Below are the code and all the weights of a small trained network. Each question names an input and a target symbol and asks about switching units off, where a switched-off unit gives its printed mean instead of its output.

import numpy as np


def w(rows, s, z=0):
    codes = np.array(rows[::2]) - 128.0
    scale = np.full(codes.shape[1], s)
    scale[-1] = z or s
    return codes * scale


def f(y):
    return np.maximum(y, 0)


def softmax(a):
    e = np.exp(a - a.max(-1, keepdims=True))
    return e / e.sum(-1, keepdims=True)


def log_softmax(a):
    a = a - a.max(-1, keepdims=True)
    return a - np.log(np.exp(a).sum(-1, keepdims=True))


def net(x, mask):
    ids = ['αβγεζηθλμξπστφψω'.index(c) for c in x.split()]
    T = len(ids)
    res = E[ids] + P[:T]
    r = res
    for j in range(2):
        rows = slice(3 * j, 3 * j + 3)
        q, k, v = (r @ M[0][rows].T for M in (Q, K, V))
        z = softmax(np.where(np.tri(T) > 0, q @ k.T / 3**0.5, -1e9)) @ v
        o = O[0][rows]
        res = res + np.where(mask[j], z, o[:, -1]) @ o[:, :-1]
    y = f(res @ A[0][:, :-1].T + A[0][:, -1])
    res = res + np.where(mask[2:10], y, B[0][:, -1]) @ B[0][:, :-1]
    return log_softmax(res[-1] @ U[:, :-1].T + U[:, -1])


Q, K, V, O, A, B = {}, {}, {}, {}, {}, {}
E = w([
[92,164,104],'α',
[165,74,136],'β',
[136,147,122],'γ',
[98,131,100],'ε',
[139,146,140],'ζ',
[120,143,127],'η',
[177,144,138],'θ',
[78,109,96],'λ',
[227,112,189],'μ',
[81,171,141],'ξ',
[94,136,151],'π',
[149,185,158],'σ',
[196,104,181],'τ',
[124,164,142],'φ',
[9,238,124],'ψ',
[162,199,204],'ω',
],0.015)
P = w([
[101,129,156],'0',
[112,93,127],'1',
[171,178,75],'2',
[60,126,218],'3',
[114,79,109],'4',
[209,219,37],'5',
[49,157,252],'6',
[113,68,95],'7',
],0.012)
Q[0] = w([
[191,82,89],'head 0',
[84,39,89],'head 0',
[156,216,156],'head 0',
[57,151,254],'head 1',
[98,54,92],'head 1',
[122,159,36],'head 1',
],0.011)
K[0] = w([
[104,201,162],'head 0',
[94,96,195],'head 0',
[128,168,34],'head 0',
[163,192,33],'head 1',
[89,2,80],'head 1',
[44,131,181],'head 1',
],0.013)
V[0] = w([
[162,73,82],'head 0',
[181,168,141],'head 0',
[90,93,197],'head 0',
[89,1,51],'head 1',
[26,190,93],'head 1',
[200,89,221],'head 1',
],0.0099)
O[0] = w([
[80,136,154,46],'head 0',
[85,104,89,169],'head 0',
[181,170,97,165],'head 0',
[83,3,167,2],'head 1',
[107,129,63,113],'head 1',
[139,169,226,179],'head 1',
],0.012,0.0032)
A[0] = w([
[82,70,114,43],'neuron 0',
[227,139,185,89],'neuron 1',
[19,202,72,184],'neuron 2',
[154,204,162,234],'neuron 3',
[113,96,59,138],'neuron 4',
[161,242,155,132],'neuron 5',
[60,2,152,254],'neuron 6',
[27,185,104,136],'neuron 7',
],0.0065,0.0043)
B[0] = w([
[96,219,80,137],'neuron 0',
[163,128,149,216],'neuron 1',
[202,60,182,231],'neuron 2',
[81,177,141,254],'neuron 3',
[191,201,191,173],'neuron 4',
[93,124,13,252],'neuron 5',
[1,88,54,213],'neuron 6',
[222,58,133,192],'neuron 7',
],0.0079,0.0081)
U = w([
[192,65,126,99],'α',
[74,111,203,255],'β',
[120,125,116,108],'γ',
[131,2,134,102],'ε',
[113,138,120,147],'ζ',
[124,118,121,179],'η',
[94,168,119,100],'θ',
[55,108,65,133],'λ',
[142,182,189,136],'μ',
[133,132,101,160],'ξ',
[99,126,87,223],'π',
[110,154,94,103],'σ',
[204,136,207,61],'τ',
[114,137,106,148],'φ',
[185,126,86,53],'ψ',
[109,184,80,13],'ω',
],0.012,0.0039)

Each question gives the input, a string of symbols that net reads in full, and the target symbol t.
The units are the heads (3 rows each of Q, K, V and O) and the neurons (one row each of A and B). Each row of codes is followed by its name. A weight is (code - 128) times the scale printed after its matrix; where a second scale follows, it is the last column's (O, A, B and U).
mask holds one flag per unit, heads first, then neurons. A switched-off unit (its flag False) gives its mean, the last column of its rows in O or B, instead of its output. The means were averaged over made-up inputs and are rounded, as every weight is.
A unit's drop is (log p(t) with every unit on - log p(t) with that unit switched off) / (log p(t) with every unit on - log p(t) with every unit switched off).
The circuit of an input: a set's keep is (log p(t) with only the set's units on - log p(t) with every unit switched off) / (log p(t) with every unit on - log p(t) with every unit switched off). Starting from all 10 units, units are removed one at a time, each time the one whose removal leaves the highest keep (on an exact tie, the one counted first), for as long as the keep stays at least 0.8.
units of the circuit, in order: the units of the circuit, biggest drop first
most important unit: the unit with the biggest drop
top k neurons: the k neurons with the biggest drops, biggest first
heads that matter: for each layer, one digit per head in row order, 1 if its drop is at least 0.15 and else 0, layers parted by /
drop of u: that unit's drop, to one decimal
input β ε β ω, target β: heads that matter : 11
input β σ β θ μ π μ λ, target λ: most important unit : head 1
input ω π τ β σ β ε, target β: units of the circuit, in order : head 0; head 1
input γ γ μ τ, target μ: units of the circuit, in order : head 1; neuron 3
input μ β β σ, target β: units of the circuit, in order : head 1; head 0
input μ φ β ζ, target β: units of the circuit, in order : head 1; head 0
input ε β ε ψ ψ ξ, target ψ: units of the circuit, in order : head 1; neuron 2; neuron 7
input β μ β β ω λ γ, target λ: top 2 neurons : neuron 6; neuron 0
input λ λ β, target λ: top 3 neurons : neuron 6; neuron 2; neuron 7
input ξ ε ψ φ β ψ λ β, target ε: heads that matter : 11
input β μ λ ξ σ μ ζ, target μ: heads that matter : 01
input ω β ψ τ β ψ μ, target ψ: units of the circuit, in order : head 1; neuron 2
input μ β ω ψ, target ω: top 2 neurons : neuron 5; neuron 3
input β γ ψ η ψ λ μ, target λ: heads that matter : 11
input β ξ π μ λ β, target μ: units of the circuit, in order : head 1
input ξ β β ε, target β: heads that matter : 01
input β ψ ε β ξ μ φ, target μ: top 2 neurons : neuron 6; neuron 3
input λ θ λ ε, target λ: top 2 neurons : neuron 6; neuron 0
input ε β β β τ ψ β, target ψ: units of the circuit, in order : head 1; neuron 2; neuron 6
input γ ξ β β φ β ψ μ, target τ: units of the circuit, in order : head 1; head 0; neuron 6
input τ β λ ε ε β σ, target β: most important unit : head 0
input γ μ β ψ μ ε η β, target ε: top 3 neurons : neuron 6; neuron 3; neuron 4
input ω ξ β β π β ψ μ, target τ: top 2 neurons : neuron 6; neuron 1
input β μ λ ω, target λ: drop of head 0 : 0.1
input μ μ ψ μ ψ, target α: drop of neuron 7 : 0.3
input μ β β γ, target β: drop of neuron 5 : 0.1
